Each row has a name. After each piece below comes the name of the row it's from, unless a question asks for something else. Each question is about the rows just above it. Places in a row count from 0.

Z706: [   7   92  -63  -56   -3   21  -13  -10  -14   53  -38   15   61 -112
   69    2  -77    4  -44  -35  -22   16   -1   33   17   -4  -16   14
    2    2   27   -3   68   89   66  -29  -10    4  -53]
Z407: [  -7 -111   42   48   18   -7    6  -10  -11  -79   27  -25  -56   44
  -77   33   25   35   49   18   42  -10   23  -35  -90  -12   23  -14
   51  -51   -4   55  -46  -97  -73   23    1   45   46]
Z225: [  12   83  -69  -62   -6   25   -6  -19   -2   45  -32   23   63 -112
   71    9  -85    6  -49  -36  -27   -4    9   34   80   -7  -12   12
   15    0   21   13   69   87   53  -27  -16   -2  -46]
Z571: [ 20 -89  18  35   7  41  18 -34  70 -63  56  33 -34  65 -62  12 -11 -19
  45  24  -4 -95  34  -8 -21 -18  28 -21  37 -13 -41  80 -22 -63 -77  25
 -16 -62  77]
Z779: [  34  -72   18   -2   -2   -4    9  -28  100  -69   30   32 -112   84
  -26   12   -7  -11  -11    1  -23 -104   33  -36   -7  -11   23    6
   86    9  -52   40  -20  -33  -86   40  -33  -32   78]
Z673: [  -1 -103   47   66   21   29    0   13   23  -66   49   -6  -50   62
  -99   10   15    1   69   38   25  -40   25  -18  -61  -18   26  -21
   25  -29  -18   59  -39  -89  -67   24   -3  -41   59]
Where in the named rows is [71]?	Z225, 14
[55] is at row and place	Z407, 31
Row and place of [44] in the named rows:	Z407, 13
Row and place of [-111] in the named rows:	Z407, 1
find: [  -7 -111   42   48   18   -7    6  -10  -11  -79   27  -25  -56   44
  -77   33   25   35   49   18   42  -10   23  -35  -90  -12   23  -14
   51  -51   -4   55  -46  -97  -73   23    1   45   46]	Z407

Z877: [ -3  -8 -78   4   2 -63  25   1]
Z172: [-16   7 -93 -15   0 -31  -8   3]
Z3: [ -3  -8 -78   4   2 -63  25  52]
Z518: [ -18    8 -108  -17    0  -38   -8    7]
Where do [ -18    8 -108  -17    0  -38   -8    7] appear?	Z518
Where in the named rows is [3]?	Z172, 7

Z835: [-59  -4  48 -59  18  -8 -17 -10  -6 -50  -3  30  25  39  10 -98 -24  49
 -41  87 -15  11  50  38   8 -50]
Z23: [-18 113  26   5  25  17  -8 114  11   3   9  53  44 -16  52  13 -35  25
  18   8  25  30   0  -3 -11 -56]
Z896: [ 26  16  13  70 -31 -13  46   0   1 -78  46  -1 -35 -48 -42  32  -4  24
 -14 -58  -4 -23 -61 -51  43  69]
Z373: [-75 -59 -21  19  50  24  20  44  48  15 -28  41  12  65  30  -9 -60  25
  -5 -10  -5  27 -25  23  48  27]
Z389: [-62 -69  -1  22  36 -10 -12 -43  -9  25 -30  12 -12  14 -42 -13  -7  -1
  -2  54  34 -47 -14  -4   3 -62]
Z584: [  44  -28   29  -52  -45   14  -61   10   -1   13   16   22   20  -26
 -116  -39  -49  -79   32  -61   89   59  -60   35  -24   -8]
Z190: [-20 -24  24 -16 -50   9 -17 -27  24 -67   6 -49  25  54  19  -2 -48  25
 -60  -8  -1 -28 -94 -54  60 -25]
Z710: [ 16  -7   6 -52  -2  10 -26   0 -49 -37 -11  94  24  90  43 -16  57   1
 -47 -51   6  68 -37 -46  65   2]
Z78: [ 55  11 -49 -32   2  -8 -53  50 -40  -5 -19 -11  13  -6  67   7  -3 -19
  57  -4 -22 -16  70 -20  28  66]
[-78] is at row and place	Z896, 9
Where in the named rows is [15]?	Z373, 9
Row and place of [-15] in the named rows:	Z835, 20
find: [ 16  -7   6 -52  -2  10 -26   0 -49 -37 -11  94  24  90  43 -16  57   1
 -47 -51   6  68 -37 -46  65   2]	Z710
Where in the named rows is [-18]?	Z23, 0
Where in the named rows is [-45]?	Z584, 4
Where in the named rows is [-43]?	Z389, 7

Z602: [  1  23   8  23  30  -1 -17   2  20  35 -54  -3  19  23  -7   9  44  17
  29   7  19  11]
Z276: [-42  50  50  51  97  53   0 -15  39  48 -71 -18  45 -23 -32  46 107  31
  50  10  36  62]
Z462: [ 48  32 -30  15 -61 -69 -80   4   5 -33   8 -15  20 -38   8 -19 -58  25
  27  42  46 -62]
Z526: [ 25 -71 -38 -50   9 -21  48  30 -22  53 -34  46 -56 -21  32 -39  -7 -42
 -46 -50 -71 -12]
[27] is at row and place	Z462, 18
Where in the named rows is [-33]?	Z462, 9
Where in the named rows is [36]?	Z276, 20
Row and place of [-39] in the named rows:	Z526, 15
Row and place of [-22] in the named rows:	Z526, 8

Z419: [  6   8 -12 -11 -36 -38   9  33  31 -24]
Z170: [  1 -14  74  -3  21  59   2 -14 -12 -32]
Z491: [  4 -32 -13   5  51  39 -24 -25 -27  28]
Z402: [-22 -10  50 -19  -7  37  19 -42  27 -34]
Z400: [ 21 -32 -13   5  51 -12  33   4 -17 -25]
Z433: [-13 -30   3  45 -45 -26  56   8  36  -3]
Z992: [ 35  15 -87  -5  -1 -58   2  42 -20  46]
Z930: [ 21 -32 -13   5  51 -12  33  35 -17 -11]
Z343: [-53   8 -44   3 -86 -47   5 -36  26  17]
Row and place of [-22] in the named rows:	Z402, 0
Row and place of [36] in the named rows:	Z433, 8
Where in the named rows is [46]?	Z992, 9
[17] is at row and place	Z343, 9
[26] is at row and place	Z343, 8
Where in the named rows is [-87]?	Z992, 2
Where do [ 21 -32 -13   5  51 -12  33   4 -17 -25] appear?	Z400

Z774: [ -8 -53  32   0 -34  25 -87 -19 -35  29  24  54 -33]
Z342: [ -3   7  13   6  -6  19 -18   7 -14 -20  26 -11 -18]
Z291: [  5  17 -21  -4  17 -21  45   3  23   0 -25 -15  24]
Z627: [ -3   2  12   5  -7  17 -19   5 -14 -13  22  -6 -17]
Z689: [  7   6 -22  -7  16 -28  42  -3  24  13 -34  -3  29]
Z486: [ -4   5  14   7  -8  20 -20   6 -16 -18  26  -9 -19]
Z336: [ -2 -11   7   0  -7   7 -19  -3  -8   5   6  11  -8]
Z910: [ -3 -68   8 -12 -23 -12 -56 -34  -7  68 -25  77   2]
Z623: [ -8 -81  28  -8 -38   9 -96 -35  -4  65   0  87 -22]
Z542: [  4  16 -16  -3  14 -15  36   4  17  -4 -17 -15  18]
Z65: [  5 -11 -23 -12  12 -34  32 -12  26  33 -45  18  33]
Z326: [ -8 -81  28  -8 -38   9 -96   8   6 -14   1 -19   5]
Row and place of [23] in the named rows:	Z291, 8
find: [ -2 -11   7   0  -7   7 -19  -3  -8   5   6  11  -8]	Z336
find: [ -3   7  13   6  -6  19 -18   7 -14 -20  26 -11 -18]	Z342

Z216: [ 47  26 -21 -76 -76 -13  25]
Z644: [ 47  26 -21 -76  58  -3  71]
Z729: [ -77   59   48 -116 -115  -64   58]
Where in the named rows is [48]?	Z729, 2
Row and place of [25] in the named rows:	Z216, 6
Row and place of [59] in the named rows:	Z729, 1
[-64] is at row and place	Z729, 5
[ 47  26 -21 -76 -76 -13  25] is in which row?	Z216
Row and place of [-116] in the named rows:	Z729, 3
[-115] is at row and place	Z729, 4

Z138: [  80  -87  -40   12 -100  -81  -43   64]
Z680: [-52  81  79 -85  43 -40 -66  28]
Z555: [ 66 -68  84  42  57 -98  27  41]
Z367: [ 55 -51  56   0  44  37 -83 -70]
Z406: [ 87 -64 -76  62  83  41 -29  36]
Z848: [-49  59 -85  82  49 -18 -17  55]
Z664: [ 57 -58  62 -60 -34 -63  61 -80]
[-64] is at row and place	Z406, 1
Where in the named rows is [37]?	Z367, 5
Where in the named rows is [-60]?	Z664, 3
Where in the named rows is [-18]?	Z848, 5
Row and place of [42] in the named rows:	Z555, 3
[28] is at row and place	Z680, 7
[-81] is at row and place	Z138, 5

Z371: [-2 -3  5  1 13]
Z454: [ 0 25  7 32 77]
Z255: [  0  76   6  43 101]
Z630: [ 1  4  5  0 21]
Z364: [-1  3  1 -2 -2]
Z77: [-1  4  5 -1 21]
Where in the named rows is [3]?	Z364, 1
Row and place of [77] in the named rows:	Z454, 4

Z422: [ 19  31 -40  -2  60 -68  -9 -50  32  10  71  -4   1   8 -39  35  22]
Z687: [  -5   -1    7  -32    7   27   27  -33 -107  -52  -74   43   66  -14
   -3    2   18]
Z368: [ 13  -7  31 -21 -80 -38  10  -7   5  60 104 -10 -22 -15 -29  38  52]
Z311: [  1  77  44  38  63 -38  -7 -61 -73  37  17   6   4  44   4 -56  20]
Z305: [  1   7  30  53  25  69  10 -50 -44   0 -54  22 -22 -83 -59   2 -21]
Z946: [ 54   7 -56  16  80  -3  10 -16 -98   4  22   6  58  19 -58  -6  18]
Z810: [ -4   7  96 -40  59 -38   1 -59  24  25  24   6 -23   8 -29  39  -9]
Z33: [ -55  -18   42  -21  -51  -38   10  -33   -5  -18 -112  -27  -45    4
  -14  -14  -63]
Z819: [ 20 -35 120 -21  25 -23  23  47 -29  46  84   6 -22   5 -43   8   4]
Z521: [ -55    7   42  -21 -106  -46    8   17   96   61  -43   -7  -22   -7
   -1  -36   25]
Z859: [   1    7   58  -21   25   53   10  -63   -5   60  -21   33   -1  -78
 -111   16   18]
[-73] is at row and place	Z311, 8
Where in the named rows is [104]?	Z368, 10

